Rows are numbered. After the first four, each row is followed by the numbers of the three nearest rows among all rows above it, by straight-line distance, nearest first.
0: -19  14  24  -14  -9  -18  -3  -19  34  -4  25  38  -21  15  8  -16  -2  17  12  -30  -20  -38  -22  55  9  17  -29  -12  -24  -46  -33  7  9  -16  -10  9  15  -36  25  -14  -13  -22  -20  8  11  7  34  -6  -18  -2  21  -30  5
1: 30  21  -28  19  0  15  1  -68  12  29  -7  6  -20  17  -12  1  0  27  21  20  -18  19  5  -13  41  -35  -3  -2  16  20  -20  2  -35  9  3  15  28  -18  -17  42  -20  1  -13  0  26  -13  2  7  27  -51  48  7  9
2: 4  -8  -19  6  15  -2  -21  1  0  3  -18  -8  -20  32  -15  2  -12  24  16  7  -8  17  4  -32  31  -1  -1  20  44  11  -3  -26  2  0  -7  29  19  -18  -15  10  -4  -6  3  16  16  -10  10  6  -1  -10  46  -13  0
3: -7  -13  -15  28  23  -17  -44  -50  9  3  -2  -7  -25  14  -19  -5  -14  -39  16  4  -17  3  -2  -25  30  24  -18  15  30  3  -17  -13  18  -10  13  7  49  -49  6  5  -19  -7  0  -8  19  -25  -9  -16  1  -2  17  4  -2
4: 8  12  10  12  -2  20  -24  11  14  -4  11  -12  -20  8  -11  -21  -12  9  5  2  19  -12  -21  -30  39  15  12  3  -6  -17  -3  -31  -6  -4  -23  13  9  -27  -5  9  -15  -12  12  -6  2  1  -8  4  -7  -24  32  -20  -3
2 3 1
5: 42  -13  -97  34  11  21  -36  -12  9  15  -20  -3  26  4  -13  0  -16  5  11  25  33  18  6  -16  5  -9  16  10  29  24  2  -68  3  19  19  12  -5  0  -5  41  -20  -8  16  -11  -4  30  -22  24  1  -30  19  5  -12
2 4 1
6: -1  9  -29  29  -5  -17  -8  9  17  21  6  -22  -38  17  -5  1  1  1  -20  -16  -15  -1  5  13  2  14  -6  8  2  4  -32  -29  -16  -16  9  12  24  8  -17  -1  13  -17  2  -7  18  8  -11  -5  -10  9  10  -10  -7
2 4 3
7: -9  -16  6  -9  -15  -26  -32  1  -25  14  -4  3  -7  14  16  -11  -3  4  -28  -15  2  24  -3  -3  13  47  3  1  -43  0  -45  -27  1  -21  3  27  0  -48  -8  7  3  16  20  16  14  -2  4  -8  8  -14  2  8  -13
6 4 2
8: 33  -8  -52  19  6  9  -20  -40  -1  26  1  -25  -6  30  -23  7  -24  20  19  -4  19  -4  -5  -5  29  3  -10  -7  33  21  4  -39  -7  14  -18  11  25  -25  -16  61  -7  25  20  2  19  -7  2  13  20  -16  6  -12  3
2 1 5
9: -10  -16  50  -38  -2  -46  -17  -31  11  27  1  28  5  1  -5  -23  -6  16  7  6  -4  -2  -25  52  14  -5  -41  -6  -37  -12  -14  -30  7  -26  -33  17  2  -50  9  23  -5  -6  -2  -11  47  -9  19  6  8  -16  37  -3  16
0 7 4
10: 8  -28  -32  23  10  20  -24  13  -2  -10  -20  34  -17  41  -12  -24  -10  21  25  -1  4  -8  -32  5  33  8  -20  -2  -7  -24  -10  -26  6  -19  -28  -1  46  -50  -15  -5  10  1  -2  19  -4  -2  10  -21  -7  -1  25  -14  12
4 2 3
11: 13  -9  -64  32  -11  47  -56  10  -23  -30  16  5  -47  29  -8  -54  -12  26  10  1  12  -25  -31  4  59  54  5  -23  2  -9  -10  -9  31  -15  6  15  60  -90  -23  1  9  4  -10  3  37  -7  -6  -23  -17  29  15  -22  -11
10 4 3
12: -7  -2  -45  37  -14  -11  -26  14  -13  -2  12  -1  -43  27  -3  -9  -13  7  -5  -26  9  2  12  9  2  29  -29  -2  18  -2  -9  -35  4  -30  8  17  18  -46  -16  -17  -10  4  -7  2  24  2  1  7  0  8  32  -11  12
6 2 10
13: 16  -17  -13  26  -12  30  -38  25  14  -31  9  49  -14  16  6  -35  -2  39  38  7  -3  -35  -25  15  52  -2  -1  -15  18  -17  -17  -100  18  -20  3  14  35  -47  -4  1  -13  -15  30  -10  -7  11  21  8  -11  -6  39  -29  18
10 4 12
14: 6  42  -10  -13  19  -29  -4  -55  32  34  -2  30  -17  8  -5  2  -10  47  11  19  -7  11  1  -1  10  -5  -26  -3  8  -9  -14  -28  -4  -17  -29  11  36  -46  23  33  -6  -27  -17  -36  43  -14  11  6  32  -42  35  -12  3
1 9 2
15: 39  -1  -47  20  11  0  -6  -26  16  11  22  14  -46  17  -6  -1  -29  38  29  23  -9  10  19  -48  12  -24  -4  7  52  0  -18  -20  21  -1  6  3  11  -19  -25  18  -16  15  -9  -8  23  -20  -1  2  -2  -13  14  -18  26
2 8 1
16: -2  6  55  -21  -10  -5  -5  -35  9  5  6  33  -7  -4  3  -7  -18  17  -15  -13  -9  0  -22  59  24  5  -19  -18  -57  -21  -27  -7  -2  -25  -21  21  16  -39  20  17  -10  -17  -19  -17  50  -1  4  9  21  -14  32  -10  14
9 0 14
17: -22  -2  -16  30  7  -6  -11  -77  8  17  -13  -30  14  -3  -30  13  -47  7  8  -2  -19  10  8  -51  12  -31  14  2  71  -3  -16  -4  -1  -10  -5  6  0  -45  -12  -3  -6  25  -14  11  22  -17  15  -8  24  -8  17  -20  -17
2 3 15
18: -26  16  -9  16  7  -40  -11  -33  -23  23  18  -27  -6  7  -8  -14  13  -40  -15  -44  4  12  29  11  -7  30  -18  -12  -22  1  -46  -15  -5  -6  -27  10  4  -3  4  2  -9  -17  -24  -5  60  2  -26  -6  4  -9  -7  -6  -1
6 7 12
19: 18  6  -40  -6  -5  -1  -24  -57  -7  17  -16  -21  -28  25  -13  7  1  9  -4  43  2  10  27  -20  -3  -22  10  12  18  29  -13  -46  -19  27  -16  11  16  2  -13  42  -16  0  -2  -16  27  -10  -14  -3  22  -45  33  -5  -15
1 8 2
20: -31  -1  76  -22  -19  -67  1  -14  -3  -18  19  16  -5  6  -11  -22  -19  1  -12  -59  -15  -2  -11  55  -12  46  -38  -4  -48  -42  -42  10  16  -27  -26  6  1  -47  21  -13  13  2  -23  -13  52  1  28  -10  0  42  9  -18  -9
0 16 9
21: -16  29  66  -24  9  -62  11  -63  9  18  28  17  -3  17  2  -11  -7  3  14  -27  -14  15  -34  28  11  -16  -5  -13  -61  -34  -38  37  -26  -23  -25  8  13  -29  30  10  4  -21  -50  -30  39  -3  32  -35  42  13  12  -18  21
16 20 9
22: 13  -3  -18  13  -6  19  -46  13  -6  -19  19  5  -58  39  -19  -50  -20  -14  -2  -8  20  -31  2  2  44  40  -31  -10  -2  5  -27  -23  35  -25  19  48  3  -59  -21  -25  7  7  -1  19  -6  -22  5  -11  -12  29  10  -36  -14
12 11 10
23: -34  11  37  10  5  8  -22  -11  -16  18  17  -12  -36  22  2  1  8  -17  4  -34  17  17  2  18  -23  12  -27  -18  -40  -9  -35  14  6  -12  -26  19  0  -22  -6  -7  2  -9  -33  5  54  -5  -3  -18  20  -1  12  -27  -4
18 16 7
24: 0  -8  -20  25  5  -3  -36  24  -1  -8  9  -36  -41  7  9  -25  -7  -2  8  -25  20  -30  28  20  18  38  -16  1  -4  9  -28  -24  7  -8  18  7  -12  -51  -27  -9  7  24  11  5  13  -3  -6  8  2  18  3  -7  -13
12 22 6
25: 25  19  1  -6  17  -15  -16  -18  31  3  -18  32  1  2  14  -11  9  1  19  7  -4  -7  -11  13  2  -16  -8  -6  3  21  2  -41  -21  -26  26  -15  -28  -3  5  26  -6  -12  13  -25  -7  23  32  -13  -10  -16  34  -8  -11
4 6 2
26: 5  10  -9  -8  -5  -44  -30  -59  -26  1  -9  2  -32  13  -24  1  -16  3  11  -6  1  -13  -6  28  23  25  -38  1  7  -7  -49  -18  9  -23  -14  45  57  -80  3  8  -23  -5  -25  -27  42  -15  7  5  6  29  29  -61  -23
3 12 14
27: -41  10  12  -13  -17  -51  -21  -19  -24  37  2  -29  -24  6  -4  4  -3  -13  -28  -48  0  33  28  -13  -1  31  -12  -5  -21  4  -56  -20  -9  -6  -15  39  11  -10  -1  5  14  -3  -31  -16  69  -8  -33  -10  17  17  38  2  -1
18 23 7
28: -7  15  29  -48  15  -34  7  -15  16  -11  14  9  31  -15  11  6  -1  -11  -3  -21  -18  -12  -13  73  12  10  -9  -8  -38  -15  -46  1  6  -24  -9  13  1  -17  22  -19  -12  -33  -22  3  -2  -5  27  -19  10  10  9  5  7
0 16 9
29: 16  5  -37  21  13  37  -14  -42  9  -11  -18  -22  -26  -12  -14  6  -16  29  26  6  -8  -1  2  -54  25  -37  0  -3  67  5  -2  -5  2  -2  -1  -12  25  -31  -16  13  -29  10  0  15  5  -23  -20  12  -25  -8  -1  -4  6
15 2 17
30: -3  -6  -27  14  -8  3  -25  26  -6  -14  -2  8  -36  17  -5  -16  -6  16  1  9  -22  -9  -4  6  15  27  5  -11  -22  -9  -15  -25  1  -26  -2  -13  17  -47  -19  13  -5  7  8  -12  21  -13  -4  3  7  7  17  -32  19
12 10 4
31: 23  3  -47  -11  8  -6  -43  4  11  -6  -39  17  -4  9  5  -13  12  27  17  35  -10  -8  -20  0  4  4  -4  11  11  12  14  -50  -17  -16  23  13  13  -19  10  19  5  0  19  -20  -23  13  3  8  5  -5  23  -5  11
25 2 30
32: 11  12  8  -6  21  -36  4  -21  -32  48  -5  -12  -9  7  -6  30  7  -60  -5  -14  2  35  13  -48  -2  -14  -14  6  -19  -23  -29  27  -7  1  -10  25  -31  15  15  -6  -14  -19  -22  18  66  -1  3  -2  18  4  -16  17  -24
18 23 27
33: -12  -21  -25  13  3  5  -30  -32  -8  -4  11  -29  -26  10  -3  -23  -12  -29  21  8  4  -12  20  -24  29  9  -17  -11  33  -12  -17  -21  7  -16  -10  12  35  -70  0  -8  -12  34  -24  -8  39  -6  1  -6  1  27  -4  -14  13
3 12 24
34: 38  11  -15  4  3  -19  -20  -54  12  15  -24  -5  -38  9  -22  0  -8  -2  43  25  -25  6  5  -14  26  -20  -39  1  39  3  4  -31  1  -3  -10  16  42  -37  -3  16  -30  -9  -16  -3  22  0  18  -7  -5  -14  42  -26  3
2 3 1
35: 10  -13  -27  23  -7  -10  -48  -74  -15  14  7  -40  -41  -8  8  30  -24  26  4  15  0  -9  -2  -53  19  -14  21  4  54  7  -11  -24  16  -2  -44  20  50  -86  -9  13  0  51  4  1  52  -41  -2  7  -1  -3  20  -10  18
33 17 29
36: 22  -9  -100  35  3  12  -36  -7  -12  6  -4  -28  -24  4  -8  -2  -2  8  -12  26  25  9  12  -19  1  -1  0  29  42  36  8  -44  -8  6  6  22  14  -18  -35  23  -13  12  -19  -10  15  -3  -22  5  21  4  7  13  -9
5 8 19
37: -6  20  -43  34  -6  -16  -10  -5  -26  19  -14  1  -13  -8  -8  0  -4  -16  4  -5  20  11  33  -6  26  -1  -5  6  24  -15  -29  -18  -13  -2  21  4  31  -16  -14  2  3  -14  -9  -2  10  1  -6  11  -20  13  -2  13  -1
6 12 2
38: 1  3  -46  -3  -13  -19  -29  16  12  -19  -6  -3  -2  -2  4  -10  5  3  -36  -8  -4  -10  -7  53  15  29  -23  -12  -18  -2  4  -30  -16  -10  9  15  3  -6  7  38  26  -4  21  -25  -12  15  3  -8  -8  -4  -8  6  11
6 31 30
39: 36  45  -44  -7  25  -37  21  -61  13  27  -20  24  -6  -6  -2  18  -5  5  18  20  -28  10  20  15  -36  -35  -1  3  40  17  4  -38  -39  0  -23  13  -5  47  -5  52  -10  -42  7  -16  27  -7  12  26  26  -35  70  8  5
19 1 14
40: 49  -12  -71  15  -3  2  -20  -15  -3  31  -28  -11  -9  -7  -7  55  -13  11  4  25  7  -9  15  -31  -20  -3  16  17  68  43  19  -50  -4  15  18  -1  10  0  -14  21  -8  7  0  -30  23  -19  -26  30  36  -30  9  25  28
36 5 19
41: -15  6  -3  5  -23  12  -31  -27  3  -22  7  1  -46  11  -5  -7  -28  -5  9  -14  18  11  -8  11  26  27  -19  -9  1  -8  -35  5  0  -30  -11  19  40  -34  -2  -6  -19  7  -7  2  40  -2  -5  -6  1  6  17  -12  -5
12 33 30
42: 9  22  6  -39  18  -2  -32  -17  14  -20  -12  22  19  29  4  -19  -8  -11  16  2  -3  -15  -10  34  3  -20  -12  5  -9  -10  -5  -30  -1  -21  6  -12  -6  -23  12  38  -4  4  9  0  -28  9  34  -19  7  -7  32  -28  19
25 31 38
43: 20  20  -26  23  32  -16  -22  -40  19  4  -11  -1  -8  30  -11  17  -15  -11  58  21  -7  -21  11  -3  36  -33  -9  -2  22  1  -17  -16  10  -4  -4  -9  15  -3  -6  6  -44  2  -3  7  17  -7  25  -18  -3  -11  32  -13  17
34 2 15
44: 7  11  -41  1  -5  1  -6  18  28  -12  -10  25  20  -5  5  -19  18  22  18  19  0  -24  -21  35  -5  -33  1  4  6  18  21  -41  -10  -15  3  -9  -21  25  -13  10  -19  20  55  -13  -26  13  9  28  -10  0  44  -1  12
31 25 42
45: 47  8  26  -38  32  6  -6  -23  46  -12  -3  59  33  31  -5  -22  -9  -2  56  15  -20  -5  -37  32  35  -27  -12  -5  -1  12  23  -1  1  -23  -24  -3  -10  -6  12  29  -33  -7  2  2  -12  -34  52  -8  33  -64  49  -6  25
42 25 43
46: -2  -11  -40  14  -12  -18  -21  29  5  -7  -11  14  17  4  3  -3  -1  19  -9  -24  24  -14  -7  49  -28  36  -10  -11  -18  22  -10  -60  -12  -4  24  1  -7  14  -18  15  19  14  37  -18  -5  23  -24  35  -20  11  16  -7  3
38 44 6
47: 20  -6  -34  17  27  20  -24  -32  12  -1  -10  -16  -11  8  -11  -6  3  9  22  14  22  4  -1  4  13  0  -1  10  26  18  -4  -25  -1  14  13  11  2  -15  -3  6  -20  -5  -5  4  15  8  1  -12  1  -5  27  -12  -8
2 43 8
48: 0  4  -48  20  0  5  -40  -35  -24  5  -8  -14  9  27  9  9  8  -9  21  26  4  15  12  -28  10  -11  11  -8  28  22  0  -36  -5  11  15  12  -2  -10  -16  17  -4  10  -13  -4  5  -2  -15  3  23  11  4  15  -8
47 36 19
49: -4  0  -45  3  -2  -34  -35  36  -2  -30  1  5  13  -6  11  -12  22  1  -33  -3  47  -1  0  46  -3  27  -28  -12  -17  11  2  -46  -32  -14  -14  5  -34  4  -5  11  13  16  24  -12  -11  32  21  -2  9  14  9  -4  3
38 46 44
50: 14  1  -23  24  -13  9  -19  -12  9  0  4  2  -41  19  -16  -8  -14  2  19  -4  -7  -8  -6  -9  20  12  -21  0  -13  -1  -28  -24  20  -33  -6  18  38  -50  -1  9  -20  -6  -1  -11  22  -22  11  1  9  19  24  -31  4
30 41 12
51: -1  -30  -34  -13  11  -29  -26  -36  -3  15  21  -45  -25  7  21  -8  15  -33  25  -16  23  13  31  -10  10  5  -31  -28  17  9  -34  -10  -1  -19  -1  18  -13  -38  14  -41  -10  13  -29  22  34  -17  5  -9  -7  17  -15  -28  -9
33 18 24
52: -11  -8  29  -18  8  -5  -21  -46  5  5  15  39  -37  13  -29  -27  -13  -18  37  -14  -5  6  -10  9  48  14  -15  -8  -3  -33  -57  -3  10  -25  -12  33  22  -29  11  -5  -12  -3  -18  8  38  -16  18  -9  9  -8  17  -28  4
41 50 0
53: 2  18  14  10  5  3  -23  -39  -1  -17  -13  28  -22  42  -25  -18  0  8  65  6  -9  -6  -23  14  53  -12  -6  -14  19  -16  9  -15  11  0  -11  26  17  -32  -7  -8  -20  -19  -12  -19  -8  -15  31  -20  9  -13  50  -31  26
43 34 52
54: 30  39  32  -37  1  1  -23  -4  24  -11  -13  26  31  33  11  -15  -11  -4  42  12  -26  1  -27  38  6  -21  -12  19  -4  -9  19  -27  -21  -16  19  -23  -1  25  20  34  -20  -23  14  3  -30  9  24  0  -3  -19  33  -7  28
42 25 45
55: -14  13  13  8  11  -13  -6  -11  5  9  5  -12  -20  37  -12  -7  9  -3  22  1  -36  13  11  -6  22  12  -2  8  -24  13  -9  -2  5  2  -15  12  1  -15  -4  30  3  -15  -23  -20  29  -6  37  0  19  -1  23  -11  12
50 2 30
56: 1  -2  -20  -6  -5  2  -21  -26  9  15  8  17  -14  -5  21  -19  -16  14  -7  8  3  -11  -13  28  6  20  -6  -5  -7  5  -17  -32  -8  -46  -14  19  27  -60  10  22  10  -6  10  3  25  4  35  -14  11  7  -9  -21  18
50 30 41
57: 15  -9  -20  41  1  17  -44  15  13  -7  -14  -6  -50  29  -13  -62  -18  43  32  -16  1  -22  -2  -22  56  25  -23  -1  6  -18  -18  -30  23  -19  -8  14  42  -59  0  12  -5  -8  2  -6  22  -28  -14  -7  4  -11  28  -10  16
50 10 30
58: 19  21  7  -29  -8  -33  -1  -13  16  4  -14  31  26  14  -7  -29  17  31  -6  2  -23  -1  -14  30  -1  0  -16  18  -40  -2  -2  -17  0  -4  4  11  0  27  5  23  2  -32  6  -8  -16  33  15  19  10  -23  27  -16  -8
25 54 42
59: -12  15  26  -20  -16  -19  -7  -13  32  1  6  27  -26  10  1  -7  -29  -3  47  -11  -30  -14  -44  37  25  -2  -33  0  -9  -11  -38  -6  -4  -29  -9  5  18  7  22  25  -10  -21  -16  -3  6  -9  23  7  19  -6  51  -25  15
0 52 16
60: 5  22  -85  14  23  -16  -28  13  -12  19  -14  2  -9  4  -10  -7  3  9  20  18  0  -11  -4  -9  -14  -8  -18  -4  42  33  -9  -41  -15  -5  7  24  4  21  -28  50  0  -9  13  -25  -4  7  -8  24  -17  -13  40  -6  -2
31 5 36
61: -26  -28  0  11  -9  -25  -40  -27  -9  -13  4  4  -33  19  -3  -38  -5  27  18  -20  3  -10  -10  41  30  28  -15  -10  -33  -9  -22  -21  12  -38  -27  43  57  -57  8  6  10  -4  -2  -5  50  -13  14  -10  29  9  25  -14  -20
41 50 56
62: 49  25  -68  15  -1  -3  -14  20  50  0  -15  49  14  -4  -7  -21  -11  40  33  37  -17  -27  -43  13  -7  -24  -5  -17  19  27  34  -36  -23  -18  9  5  33  15  -31  61  -18  -13  18  -24  -31  19  23  13  -5  -25  47  -22  26
44 31 60
63: 24  20  -37  22  -2  10  -16  -57  -10  3  16  -17  -15  0  -8  7  -18  33  5  37  -7  14  36  -38  6  -6  15  -6  56  37  11  -21  -11  -2  -8  1  61  -47  -24  20  -8  33  0  -24  10  -26  -28  -3  -23  -4  23  -4  -4
29 15 35
64: 28  59  -77  -9  19  -6  -10  -8  8  16  -21  6  5  -14  -1  25  16  19  4  26  -24  -8  14  -22  -58  -25  6  15  36  24  10  -37  -41  2  15  -9  -51  56  -27  45  -23  -26  24  -39  -23  19  -10  51  29  -44  42  32  28
39 60 40
65: 12  16  -60  -2  7  22  -4  -4  14  27  -9  5  -9  11  -2  -11  -24  22  30  15  1  10  2  -19  15  -33  -35  -3  25  31  31  -56  -16  -19  -6  10  22  12  -19  49  -12  -9  15  -10  -10  -21  5  10  15  -40  8  8  8
60 8 31
66: 31  24  -49  -22  10  3  3  -30  26  35  -28  -15  1  15  3  1  15  6  14  15  0  8  -1  -23  -29  -9  -18  21  27  26  -15  -58  -20  -9  -3  -2  -10  31  -37  62  -17  25  13  -3  17  11  4  20  36  -28  36  -1  6
19 65 60
67: -10  -7  -10  -1  -5  2  -6  -25  -27  -8  4  11  -13  1  1  -7  -10  20  4  -33  17  1  -14  13  20  20  -25  -10  -21  -6  -5  -50  6  -4  -17  18  28  -35  -6  8  -6  -19  -12  -22  12  -3  12  5  -9  -3  3  -39  -6
50 56 41
68: -2  14  -69  34  -6  -24  -40  15  -2  6  9  -35  -53  -5  1  -11  -13  30  -32  -13  6  9  21  -13  -17  45  -24  24  -25  30  -14  -39  5  -32  12  25  18  3  -12  -9  8  1  -6  -24  48  7  -31  26  19  34  10  7  -21
6 12 24
69: 0  1  8  -14  -2  -10  0  -41  21  15  -18  20  -29  23  -15  -14  0  1  32  -17  -23  -6  -12  -12  13  -2  -22  -15  0  -13  -30  -14  14  -27  -20  10  19  -43  -11  17  -22  -11  -7  6  24  -24  40  -13  19  6  30  -31  6
50 52 55
70: 2  -6  -28  25  12  -17  6  -52  -18  32  -6  -13  -18  -4  17  32  -15  -15  -21  6  -5  -4  28  -40  -12  -17  1  1  37  46  -22  -40  -3  -4  -17  22  15  -43  -14  11  15  14  1  6  10  -24  -18  7  13  -21  13  5  -9
48 19 63
71: 52  -8  1  -7  -9  -1  -18  -8  22  -16  -8  21  -12  1  16  -18  -14  37  45  24  7  -17  -33  34  11  -2  0  8  -20  -1  6  -22  -12  -26  10  -16  41  0  -5  32  -8  20  24  -1  -10  -2  22  6  0  -11  37  -11  29
31 42 54
72: -18  20  -10  9  0  -36  -10  -21  5  33  -19  -39  -4  0  -24  29  -7  -9  -14  -22  -8  36  15  12  -36  9  -24  -7  -3  11  -38  -10  -47  -26  -21  10  5  26  4  14  -3  -48  2  -3  72  7  -37  13  16  5  10  7  -12
18 27 6
73: 36  9  -64  15  -15  0  -22  -35  10  12  -17  -1  -8  13  -16  -17  -33  55  28  20  12  -10  -2  -24  3  -16  7  12  32  25  10  -30  -23  7  -32  40  37  -30  -11  47  -2  18  2  -43  36  -13  -18  2  -20  -28  34  -19  6
8 63 19
74: -2  10  -17  -12  -3  -30  -33  -6  4  11  5  -20  -5  0  3  -19  8  -24  -7  -18  -22  -6  2  37  7  -5  -23  3  -8  27  -29  -30  -5  -20  29  8  -6  23  11  21  7  -32  7  -18  -17  25  17  2  -3  2  -12  18  -12
38 6 25
75: 2  22  -12  -34  15  -35  -5  -5  7  7  -4  18  18  -20  14  12  28  27  -12  17  -17  -16  -16  38  -21  -8  -10  -10  -26  -12  -7  -38  -32  -9  13  2  4  41  -6  32  4  -16  28  -25  -15  5  19  18  8  -26  38  -17  16
58 25 44
